Here is a tiny trained network, its code and every weight. The questions are about switching its units off for an input and a target symbol, where a switched-off unit gives its printed mean instead of its output.

import numpy as np


def w(rows, s, z=0):
    codes = np.array(rows[::2]) - 128.0
    scale = np.full(codes.shape[1], s)
    scale[-1] = z or s
    return codes * scale


def norm(h):
    return h / np.sqrt((h * h).mean(-1, keepdims=True) + 1e-5)


def f(y):
    return y / 2 * (1 + np.tanh(0.7978845608 * (y + 0.044715 * y**3)))


def softmax(a):
    e = np.exp(a - a.max(-1, keepdims=True))
    return e / e.sum(-1, keepdims=True)


def log_softmax(a):
    a = a - a.max(-1, keepdims=True)
    return a - np.log(np.exp(a).sum(-1, keepdims=True))


def net(x, mask):
    ids = ['ΓΔΣαεζμφψω'.index(c) for c in x.split()]
    T = len(ids)
    res = E[ids] + P[:T]
    u = 0
    for l in range(3):
        r = norm(res)
        for j in range(2):
            rows = slice(2 * j, 2 * j + 2)
            q, k, v = (r @ M[l][rows].T for M in (Q, K, V))
            z = softmax(np.where(np.tri(T) > 0, q @ k.T / 2**0.5, -1e9)) @ v
            o = O[l][rows]
            res = res + np.where(mask[u + j], z, o[:, -1]) @ o[:, :-1]
        u += 2
        y = f(norm(res) @ A[l][:, :-1].T + A[l][:, -1])
        res = res + np.where(mask[u : u + 4], y, B[l][:, -1]) @ B[l][:, :-1]
        u += 4
    return log_softmax(norm(res)[-1] @ U[:, :-1].T + U[:, -1])


Q, K, V, O, A, B = {}, {}, {}, {}, {}, {}
E = w([
[208,129,59,150,143,58,146,126],'Γ',
[139,141,129,178,169,189,48,114],'Δ',
[40,216,142,100,179,169,84,90],'Σ',
[165,203,125,130,115,133,84,171],'α',
[123,106,149,166,216,117,154,111],'ε',
[125,89,112,106,119,141,149,179],'ζ',
[96,121,103,165,124,154,84,251],'μ',
[88,110,142,187,110,88,150,192],'φ',
[101,144,166,148,132,177,163,126],'ψ',
[161,133,95,138,191,94,185,172],'ω',
],0.026)
P = w([
[100,77,153,160,91,125,111,60],'0',
[142,126,88,92,237,135,112,248],'1',
[175,116,50,212,187,218,65,129],'2',
[81,76,40,171,248,59,93,134],'3',
[58,164,106,115,176,184,91,239],'4',
[103,135,91,141,149,143,97,197],'5',
[106,183,97,86,166,121,124,166],'6',
[64,132,13,184,168,148,30,120],'7',
],0.013)
Q[0] = w([
[95,208,59,137,168,135,94,215],'0.h1',
[188,209,72,145,130,172,57,46],'0.h1',
[111,169,60,190,250,100,102,210],'0.h2',
[115,147,47,183,227,159,136,255],'0.h2',
],0.068)
K[0] = w([
[121,29,112,109,61,3,241,107],'0.h1',
[185,204,116,28,134,118,143,234],'0.h1',
[14,84,172,121,80,133,193,195],'0.h2',
[78,79,192,150,23,158,158,191],'0.h2',
],0.054)
V[0] = w([
[69,94,147,62,3,159,106,151],'0.h1',
[159,158,202,69,63,157,95,30],'0.h1',
[231,143,122,102,61,98,204,11],'0.h2',
[112,240,131,216,72,17,152,183],'0.h2',
],0.046)
O[0] = w([
[202,217,57,154,53,119,187,88,70],'0.h1',
[83,228,129,226,121,82,131,123,47],'0.h1',
[143,230,238,210,114,73,201,131,5],'0.h2',
[158,40,130,143,143,3,233,92,161],'0.h2',
],0.022,0.11)
A[0] = w([
[177,157,78,188,38,77,187,111,106],'0.n1',
[170,254,71,111,86,156,165,89,162],'0.n2',
[175,198,234,148,120,71,195,102,251],'0.n3',
[114,138,118,109,174,112,187,122,231],'0.n4',
],0.045,0.0026)
B[0] = w([
[88,121,195,44,2,114,176,204,223],'0.n1',
[167,115,196,88,241,133,69,38,255],'0.n2',
[156,60,147,214,224,67,67,215,223],'0.n3',
[159,114,162,86,131,82,119,126,186],'0.n4',
],0.029,0.0086)
Q[1] = w([
[84,169,127,254,78,114,210,156],'1.h1',
[111,131,132,105,144,159,105,125],'1.h1',
[116,131,122,239,141,106,189,148],'1.h2',
[121,72,127,45,151,109,49,154],'1.h2',
],0.088)
K[1] = w([
[149,26,178,132,92,46,190,254],'1.h1',
[155,185,155,85,113,77,163,145],'1.h1',
[140,81,101,58,85,136,189,204],'1.h2',
[121,146,204,231,194,92,121,80],'1.h2',
],0.058)
V[1] = w([
[121,119,116,87,167,118,117,1],'1.h1',
[167,132,205,76,235,129,156,113],'1.h1',
[109,135,139,208,206,121,49,44],'1.h2',
[110,210,22,131,67,165,79,137],'1.h2',
],0.058)
O[1] = w([
[39,113,151,105,122,64,126,127,206],'1.h1',
[43,97,166,133,124,159,91,70,163],'1.h1',
[56,192,112,197,179,143,125,169,174],'1.h2',
[148,130,4,110,184,86,163,96,3],'1.h2',
],0.033,0.059)
A[1] = w([
[161,186,78,157,150,199,161,142,108],'1.n1',
[90,125,112,167,126,65,163,204,4],'1.n2',
[123,136,218,157,134,141,150,137,201],'1.n3',
[112,163,69,148,254,120,172,193,66],'1.n4',
],0.064,0.0038)
B[1] = w([
[64,189,50,130,135,154,216,144,144],'1.n1',
[148,72,195,162,168,126,152,50,151],'1.n2',
[136,143,113,138,153,122,1,212,252],'1.n3',
[13,96,247,124,48,177,202,202,222],'1.n4',
],0.036,0.023)
Q[2] = w([
[51,36,176,3,135,93,113,94],'2.h1',
[99,74,131,119,87,155,130,126],'2.h1',
[82,129,131,65,149,140,102,116],'2.h2',
[188,255,64,194,143,165,150,57],'2.h2',
],0.073)
K[2] = w([
[254,67,118,112,78,109,167,187],'2.h1',
[162,119,132,114,148,114,154,118],'2.h1',
[173,169,68,179,127,76,147,25],'2.h2',
[125,21,135,50,68,148,143,125],'2.h2',
],0.066)
V[2] = w([
[141,159,184,77,29,26,206,102],'2.h1',
[57,171,173,130,133,129,75,1],'2.h1',
[54,121,37,43,120,250,203,47],'2.h2',
[166,47,29,130,231,75,59,61],'2.h2',
],0.07)
O[2] = w([
[93,110,149,77,94,25,90,170,5],'2.h1',
[149,223,120,25,100,130,121,80,53],'2.h1',
[115,146,186,2,175,166,71,154,2],'2.h2',
[133,135,220,195,207,58,146,92,121],'2.h2',
],0.041,0.036)
A[2] = w([
[98,109,156,63,126,6,90,130,162],'2.n1',
[64,202,157,133,164,201,141,111,3],'2.n2',
[86,159,136,3,162,133,115,124,143],'2.n3',
[242,138,168,177,245,104,105,170,4],'2.n4',
],0.068,0.0035)
B[2] = w([
[90,140,3,133,119,127,22,193,242],'2.n1',
[70,31,62,93,113,34,101,70,193],'2.n2',
[201,182,213,206,157,87,213,110,253],'2.n3',
[50,57,98,165,244,212,106,133,210],'2.n4',
],0.043,0.042)
U = w([
[123,160,164,200,200,138,90,202,137],'Γ',
[38,174,147,130,121,128,186,174,118],'Δ',
[142,192,175,115,113,94,172,97,173],'Σ',
[163,202,130,223,116,127,163,181,205],'α',
[75,164,73,140,130,156,37,88,1],'ε',
[209,233,104,90,119,170,157,221,225],'ζ',
[194,110,1,117,188,113,101,83,159],'μ',
[218,61,153,102,91,20,204,125,147],'φ',
[131,196,85,124,100,88,17,186,98],'ψ',
[155,86,251,113,59,195,68,116,12],'ω',
],0.008,0.0079)

Each question gives the input, a string of symbols that net reads in full, and the target symbol t.
The units are the heads (2 rows each of Q, K, V and O) and the neurons (one row each of A and B). Each row of codes is followed by its name. A weight is (code - 128) times the scale printed after its matrix; where a second scale follows, it is the last column's (O, A, B and U).
mask holds one flag per unit, layer by layer, with each layer's heads first. A switched-off unit (its flag False) gives its mean, the last column of its rows in O or B, instead of its output. The means were averaged over made-up inputs and are rounded, as every weight is.
A unit's drop is (log p(t) with every unit on - log p(t) with that unit switched off) / (log p(t) with every unit on - log p(t) with every unit switched off).
The circuit of an input: a set's keep is (log p(t) with only the set's units on - log p(t) with every unit switched off) / (log p(t) with every unit on - log p(t) with every unit switched off). Starting from the 12 units with the biggest drops (on a tie, the unit counted first), units are removed one at a time, each time the one whose removal leaves the highest keep (on an exact tie, the one counted first), for as long as the keep stays at least 0.8.
units of the circuit, in order: the units of the circuit, biggest drop first
most important unit: the unit with the biggest drop
top k neurons: the k neurons with the biggest drops, biggest first
top k neurons in layer l: the k neurons of layer l with the biggest drops, biggest first
heads that matter: for each layer, one digit per head in row order, 1 if its drop is at least 0.15 and else 0, layers parted by /
input φ μ Γ Γ μ μ Δ, target ψ: most important unit : 0.h2
input ψ μ Δ α μ μ ζ, target ε: heads that matter : 11 / 10 / 11
input ε Γ φ ε μ, target μ: units of the circuit, in order : (0.h2 2.h1 1.n4)
input Γ μ Γ Γ ψ Δ Γ Σ, target α: units of the circuit, in order : (2.h2 0.h2 0.n3)
input ω Δ ζ, target ω: units of the circuit, in order : (1.h2 0.h2)
input ω μ μ Γ Δ α μ Δ, target ω: units of the circuit, in order : (1.h2 0.h2)
input α φ φ Γ Γ Δ μ α, target φ: units of the circuit, in order : (0.h2 0.n1 0.h1 1.h2)
input Γ Δ Δ Γ Δ ω Δ, target α: units of the circuit, in order : (0.h2 2.h2 0.n3)
input ζ Γ μ φ, target Σ: heads that matter : 11 / 00 / 10
input Δ Γ Γ ψ Γ Γ, target ζ: heads that matter : 11 / 01 / 01
input Γ φ Γ Γ Γ, target α: units of the circuit, in order : (0.h2 2.h2 0.n3 2.n2)
input ψ μ μ ε μ μ μ, target ε: units of the circuit, in order : (0.h2 1.h1 2.h1 2.n2)
input α φ μ Δ μ Γ μ Γ, target φ: top 3 neurons : (0.n1 0.n3 1.n3)
input Δ Γ Γ ψ μ μ ψ, target ζ: most important unit : 0.h1
input Γ ζ ψ Γ, target α: heads that matter : 01 / 00 / 01
input Σ μ μ α μ, target Δ: top 2 neurons : (1.n4 0.n2)
input φ α μ Γ ε μ Γ Σ, target ψ: heads that matter : 01 / 00 / 10
input ω ε ω α, target ω: top 2 neurons in layer 2 : (2.n1 2.n4)
input ζ μ ζ, target Σ: top 2 neurons : (0.n2 2.n3)
input ω Δ φ, target ω: most important unit : 1.h2
input ψ ε μ μ μ Γ Γ Γ, target ε: heads that matter : 11 / 10 / 10
input α μ ε ε ω μ, target φ: heads that matter : 11 / 01 / 01
input ε Δ μ, target μ: heads that matter : 01 / 00 / 10
input ζ ζ Γ μ μ μ μ Γ, target Σ: heads that matter : 11 / 10 / 11
input ω ε μ μ Γ μ, target ω: top 3 neurons in layer 2 : (2.n1 2.n4 2.n2)
input Σ Γ Γ μ Γ Γ, target Δ: top 3 neurons in layer 2 : (2.n3 2.n1 2.n4)
input φ μ μ, target ψ: most important unit : 2.h1
input α φ Σ, target φ: top 2 neurons : (0.n1 0.n3)
